Below is a small trained network, with its code and all its weights. Each question gives an input and a target symbol and asks what happens when units are switched off, that is, made to give their printed mean instead of their output.

import numpy as np


def w(rows, s, z=0):
    codes = np.array(rows[::2]) - 128.0
    scale = np.full(codes.shape[1], s)
    scale[-1] = z or s
    return codes * scale


def norm(h):
    return h / np.sqrt((h * h).mean(-1, keepdims=True) + 1e-5)


def f(y):
    return np.maximum(y, 0)


def softmax(a):
    e = np.exp(a - a.max(-1, keepdims=True))
    return e / e.sum(-1, keepdims=True)


def log_softmax(a):
    a = a - a.max(-1, keepdims=True)
    return a - np.log(np.exp(a).sum(-1, keepdims=True))


def net(x, mask):
    ids = ['αεζηλξπσφψ'.index(c) for c in x.split()]
    T = len(ids)
    res = E[ids] + P[:T]
    r = norm(res)
    for j in range(2):
        rows = slice(2 * j, 2 * j + 2)
        q, k, v = (r @ M[0][rows].T for M in (Q, K, V))
        z = softmax(np.where(np.tri(T) > 0, q @ k.T / 2**0.5, -1e9)) @ v
        o = O[0][rows]
        res = res + np.where(mask[j], z, o[:, -1]) @ o[:, :-1]
    y = f(norm(res) @ A[0][:, :-1].T + A[0][:, -1])
    res = res + np.where(mask[2:10], y, B[0][:, -1]) @ B[0][:, :-1]
    return log_softmax(norm(res)[-1] @ U[:, :-1].T + U[:, -1])


Q, K, V, O, A, B = {}, {}, {}, {}, {}, {}
E = w([
[157,129,228,126],'α',
[121,110,134,109],'ε',
[130,123,165,108],'ζ',
[2,171,194,92],'η',
[125,177,246,118],'λ',
[137,192,160,119],'ξ',
[154,47,240,150],'π',
[50,107,198,78],'σ',
[116,148,223,109],'φ',
[154,96,203,123],'ψ',
],0.006)
P = w([
[165,170,89,101],'0',
[91,70,101,97],'1',
[187,252,235,77],'2',
[76,74,102,116],'3',
[151,245,192,73],'4',
[68,81,101,132],'5',
[149,245,177,74],'6',
[61,92,99,155],'7',
[153,252,196,88],'8',
],0.013)
Q[0] = w([
[110,153,142,82],'head 1',
[146,95,109,133],'head 1',
[55,70,131,155],'head 2',
[55,5,53,180],'head 2',
],0.016)
K[0] = w([
[111,141,159,166],'head 1',
[126,111,115,113],'head 1',
[215,154,104,79],'head 2',
[192,146,147,3],'head 2',
],0.022)
V[0] = w([
[151,146,120,186],'head 1',
[141,134,112,67],'head 1',
[101,170,250,110],'head 2',
[198,77,160,179],'head 2',
],0.02)
O[0] = w([
[228,108,105,119,9],'head 1',
[88,190,147,148,254],'head 1',
[200,198,250,65,162],'head 2',
[23,185,52,33,4],'head 2',
],0.017,0.0057)
A[0] = w([
[159,157,183,151,123],'neuron 1',
[113,201,160,168,93],'neuron 2',
[111,217,103,177,2],'neuron 3',
[167,141,200,159,183],'neuron 4',
[80,5,135,125,67],'neuron 5',
[58,41,122,233,184],'neuron 6',
[12,173,140,30,226],'neuron 7',
[106,111,242,110,157],'neuron 8',
],0.013,0.009)
B[0] = w([
[114,104,95,108,195],'neuron 1',
[109,55,126,126,185],'neuron 2',
[7,15,74,51,133],'neuron 3',
[82,126,89,130,240],'neuron 4',
[107,32,155,169,145],'neuron 5',
[177,205,124,79,230],'neuron 6',
[203,90,125,148,245],'neuron 7',
[96,129,75,118,241],'neuron 8',
],0.017,0.013)
U = w([
[130,124,92,4,1],'α',
[167,228,130,144,149],'ε',
[55,173,35,116,31],'ζ',
[141,97,203,185,230],'η',
[176,152,232,86,164],'λ',
[132,132,68,243,82],'ξ',
[248,116,134,103,103],'π',
[21,95,134,188,119],'σ',
[60,142,182,77,189],'φ',
[128,27,95,145,146],'ψ',
],0.018,0.0044)

Each question gives the input, a string of symbols that net reads in full, and the target symbol t.
The units are the heads (2 rows each of Q, K, V and O) and the neurons (one row each of A and B). Each row of codes is followed by its name. A weight is (code - 128) times the scale printed after its matrix; where a second scale follows, it is the last column's (O, A, B and U).
mask holds one flag per unit, heads first, then neurons. A switched-off unit (its flag False) gives its mean, the last column of its rows in O or B, instead of its output. The means were averaged over made-up inputs and are rounded, as every weight is.
A unit's drop is (log p(t) with every unit on - log p(t) with that unit switched off) / (log p(t) with every unit on - log p(t) with every unit switched off).
The circuit of an input: a set's keep is (log p(t) with only the set's units on - log p(t) with every unit switched off) / (log p(t) with every unit on - log p(t) with every unit switched off). Starting from all 10 units, units are removed one at a time, each time the one whose removal leaves the highest keep (on an exact tie, the one counted first), for as long as the keep stays at least 0.8.
units of the circuit, in order: the units of the circuit, biggest drop first
top k neurons: the k neurons with the biggest drops, biggest first
which heads matter: for each layer, one digit per head in row order, 1 if its drop is at least 0.15 and else 0, layers parted by /
input σ π ψ, target π: top 3 neurons	(neuron 7; neuron 4; neuron 6)
input π ψ ζ ψ φ, target ψ: which heads matter	01
input π α ε λ σ φ η ψ, target α: units of the circuit, in order	(head 2; neuron 7)
input σ ζ ε ψ ζ φ ξ ψ, target η: units of the circuit, in order	(head 2)
input ψ ψ π σ ψ ψ, target π: units of the circuit, in order	(head 2; neuron 7; neuron 6; neuron 4)
input π ψ φ ε ζ α π α, target α: units of the circuit, in order	(head 2; neuron 7)
input π ψ η ε σ λ λ ζ ε, target ζ: which heads matter	01
input ζ σ φ φ, target ε: units of the circuit, in order	(neuron 6; head 2)
input ψ α ξ, target α: which heads matter	01
input φ ψ σ ζ λ ψ η ψ ξ, target ψ: which heads matter	01
input ζ ζ ξ ζ ζ σ, target ε: top 2 neurons	(neuron 6; neuron 7)
input φ ζ ε ζ π φ ε σ ψ, target σ: top 3 neurons	(neuron 6; neuron 7; neuron 4)
input σ ζ ζ φ σ α η, target α: units of the circuit, in order	(head 2; neuron 7; neuron 8; neuron 6)
input α ψ ξ φ φ ζ α ζ ψ, target ζ: units of the circuit, in order	(neuron 7; head 2)
input π α λ ξ ξ ξ α ε, target α: units of the circuit, in order	(neuron 7; head 2)
input λ σ ξ, target σ: units of the circuit, in order	(neuron 6; neuron 4)
input ξ ψ λ ζ ε σ ζ ζ, target ζ: which heads matter	00
input α ψ φ ψ ψ α ζ σ φ, target σ: top 3 neurons	(neuron 6; neuron 7; neuron 4)
input ε α π α ε ψ, target ξ: top 3 neurons	(neuron 6; neuron 5; neuron 7)
input π ζ ζ η, target α: top 2 neurons	(neuron 7; neuron 4)
input ξ λ α π η α, target ζ: which heads matter	00
input η π ψ π α ψ ψ α, target λ: which heads matter	01
input α ξ η, target ξ: units of the circuit, in order	(head 2)
input π η ψ ψ ζ η φ, target η: units of the circuit, in order	(head 2; neuron 6)
input σ π φ ζ ψ ξ ζ σ ξ, target σ: which heads matter	00
input φ φ ξ ζ π λ λ σ η, target σ: top 2 neurons	(neuron 6; neuron 7)
input π ψ ε φ, target α: top 2 neurons	(neuron 7; neuron 4)
